Below are the code and all the weights of a small trained network. Each question names an input and a class and asks about switching units off, where a switched-off unit gives its printed mean instead of its output.

import numpy as np


def w(rows, s, z=0):
    codes = np.array(rows[::2]) - 128.0
    scale = np.full(codes.shape[1], s)
    scale[-1] = z or s
    return codes * scale


def f(y):
    return y / 2 * (1 + np.tanh(0.7978845608 * (y + 0.044715 * y**3)))


def log_softmax(a):
    a = a - a.max(-1, keepdims=True)
    return a - np.log(np.exp(a).sum(-1, keepdims=True))


def net(x, mask):
    res = np.array(x, float).reshape(1, 4) / 4 @ E
    y = f(res @ A[0][:, :-1].T + A[0][:, -1])
    res = res + np.where(mask, y, B[0][:, -1]) @ B[0][:, :-1]
    return log_softmax(res[-1] @ U[:, :-1].T + U[:, -1])


A, B = {}, {}
E = w([
[78,13,163],'x0',
[143,76,2],'x1',
[130,129,130],'x2',
[248,77,173],'x3',
],0.0075)
A[0] = w([
[124,134,156,19],'neuron 0',
[149,162,115,25],'neuron 1',
[200,88,125,56],'neuron 2',
[62,143,111,15],'neuron 3',
[127,142,146,21],'neuron 4',
[129,105,65,20],'neuron 5',
[153,165,110,20],'neuron 6',
[133,112,83,39],'neuron 7',
[182,119,158,122],'neuron 8',
[167,116,139,22],'neuron 9',
[85,42,107,100],'neuron 10',
[199,184,101,23],'neuron 11',
[112,77,138,83],'neuron 12',
[112,182,202,103],'neuron 13',
[21,149,136,120],'neuron 14',
[127,153,188,53],'neuron 15',
[116,148,181,96],'neuron 16',
[74,143,114,7],'neuron 17',
[112,76,141,50],'neuron 18',
[98,156,159,64],'neuron 19',
[116,153,194,35],'neuron 20',
[129,119,54,28],'neuron 21',
[171,109,145,53],'neuron 22',
[70,74,169,69],'neuron 23',
[122,248,86,74],'neuron 24',
[113,79,131,46],'neuron 25',
[82,144,136,127],'neuron 26',
[72,147,115,2],'neuron 27',
[173,117,145,50],'neuron 28',
[175,115,147,104],'neuron 29',
[200,81,179,93],'neuron 30',
[179,115,147,17],'neuron 31',
[131,109,80,59],'neuron 32',
[86,74,160,47],'neuron 33',
[115,142,175,28],'neuron 34',
[168,105,63,70],'neuron 35',
],0.016,0.0045)
B[0] = w([
[176,100,116,121],'neuron 0',
[171,147,147,132],'neuron 1',
[130,149,91,208],'neuron 2',
[174,140,70,166],'neuron 3',
[167,116,135,116],'neuron 4',
[175,61,136,162],'neuron 5',
[192,146,174,138],'neuron 6',
[182,63,133,143],'neuron 7',
[85,140,51,197],'neuron 8',
[144,153,76,140],'neuron 9',
[181,173,178,227],'neuron 10',
[191,157,182,187],'neuron 11',
[165,183,159,170],'neuron 12',
[165,54,122,224],'neuron 13',
[155,145,2,240],'neuron 14',
[172,84,126,174],'neuron 15',
[167,48,128,175],'neuron 16',
[162,135,72,150],'neuron 17',
[194,159,127,164],'neuron 18',
[169,116,113,154],'neuron 19',
[180,74,130,178],'neuron 20',
[176,72,133,171],'neuron 21',
[141,162,61,160],'neuron 22',
[207,175,169,203],'neuron 23',
[190,164,163,252],'neuron 24',
[148,149,174,155],'neuron 25',
[134,115,80,167],'neuron 26',
[149,151,40,153],'neuron 27',
[137,139,78,156],'neuron 28',
[118,145,75,177],'neuron 29',
[151,162,28,254],'neuron 30',
[149,139,87,158],'neuron 31',
[196,77,137,152],'neuron 32',
[211,164,152,183],'neuron 33',
[183,88,126,147],'neuron 34',
[157,74,143,190],'neuron 35',
],0.0094,0.0071)
U = w([
[155,153,15,82],'0',
[154,121,141,254],'1',
[193,4,139,107],'2',
[214,224,203,86],'3',
[1,139,173,187],'4',
[46,96,199,66],'5',
[43,111,197,65],'6',
],0.0089,0.019)

Each question gives the input, the list of numbers given to net, and the class t.
The units are the neurons (one row each of A and B). Each row of codes is followed by its name. A weight is (code - 128) times the scale printed after its matrix; where a second scale follows, it is the last column's (A, B and U).
mask holds one flag per neuron, in row order. A switched-off neuron (its flag False) gives its mean, the last column of its row in B, instead of its output. The means were averaged over made-up inputs and are rounded, as every weight is.
A unit's drop is (log p(t) with every unit on - log p(t) with that unit switched off) / (log p(t) with every unit on - log p(t) with every unit switched off).
The circuit of an input: a set's keep is (log p(t) with only the set's units on - log p(t) with every unit switched off) / (log p(t) with every unit on - log p(t) with every unit switched off). Starting from the 12 units with the biggest drops (on a tie, the unit counted first), units are removed one at a time, each time the one whose removal leaves the highest keep (on an exact tie, the one counted first), for as long as the keep stays at least 0.8.
units of the circuit, in order: the units of the circuit, biggest drop first
k most important neurons: the k neurons with the biggest drops, biggest first
drop when u is switched off: that unit's drop, to one decimal
input [0,-8,6,7], class 2: units of the circuit, in order : (neuron 13)
input [6,-3,0,-4], class 3: units of the circuit, in order : (neuron 23; neuron 33)
input [5,7,-3,-5], class 2: units of the circuit, in order : (neuron 5; neuron 21)
input [7,1,-1,-6], class 3: units of the circuit, in order : (neuron 10; neuron 23)
input [2,-3,-1,4], class 0: units of the circuit, in order : (neuron 30; neuron 8)
input [-7,-7,-5,5], class 2: units of the circuit, in order : (neuron 13; neuron 16)
input [-7,6,-1,-4], class 3: 2 most important neurons : (neuron 24; neuron 11)
input [-4,8,2,-7], class 2: 2 most important neurons : (neuron 21; neuron 5)
input [-7,-7,8,8], class 0: 2 most important neurons : (neuron 30; neuron 8)
input [-8,-2,2,-7], class 3: 2 most important neurons : (neuron 24; neuron 30)
input [0,-7,-1,-2], class 2: drop when neuron 13 is switched off : 0.1
input [0,1,4,7], class 0: drop when neuron 18 is switched off : 0.0
input [2,-5,5,-6], class 0: drop when neuron 30 is switched off : -0.1
input [-6,3,1,-4], class 3: units of the circuit, in order : (neuron 24)
input [6,5,5,8], class 0: drop when neuron 30 is switched off : 0.2
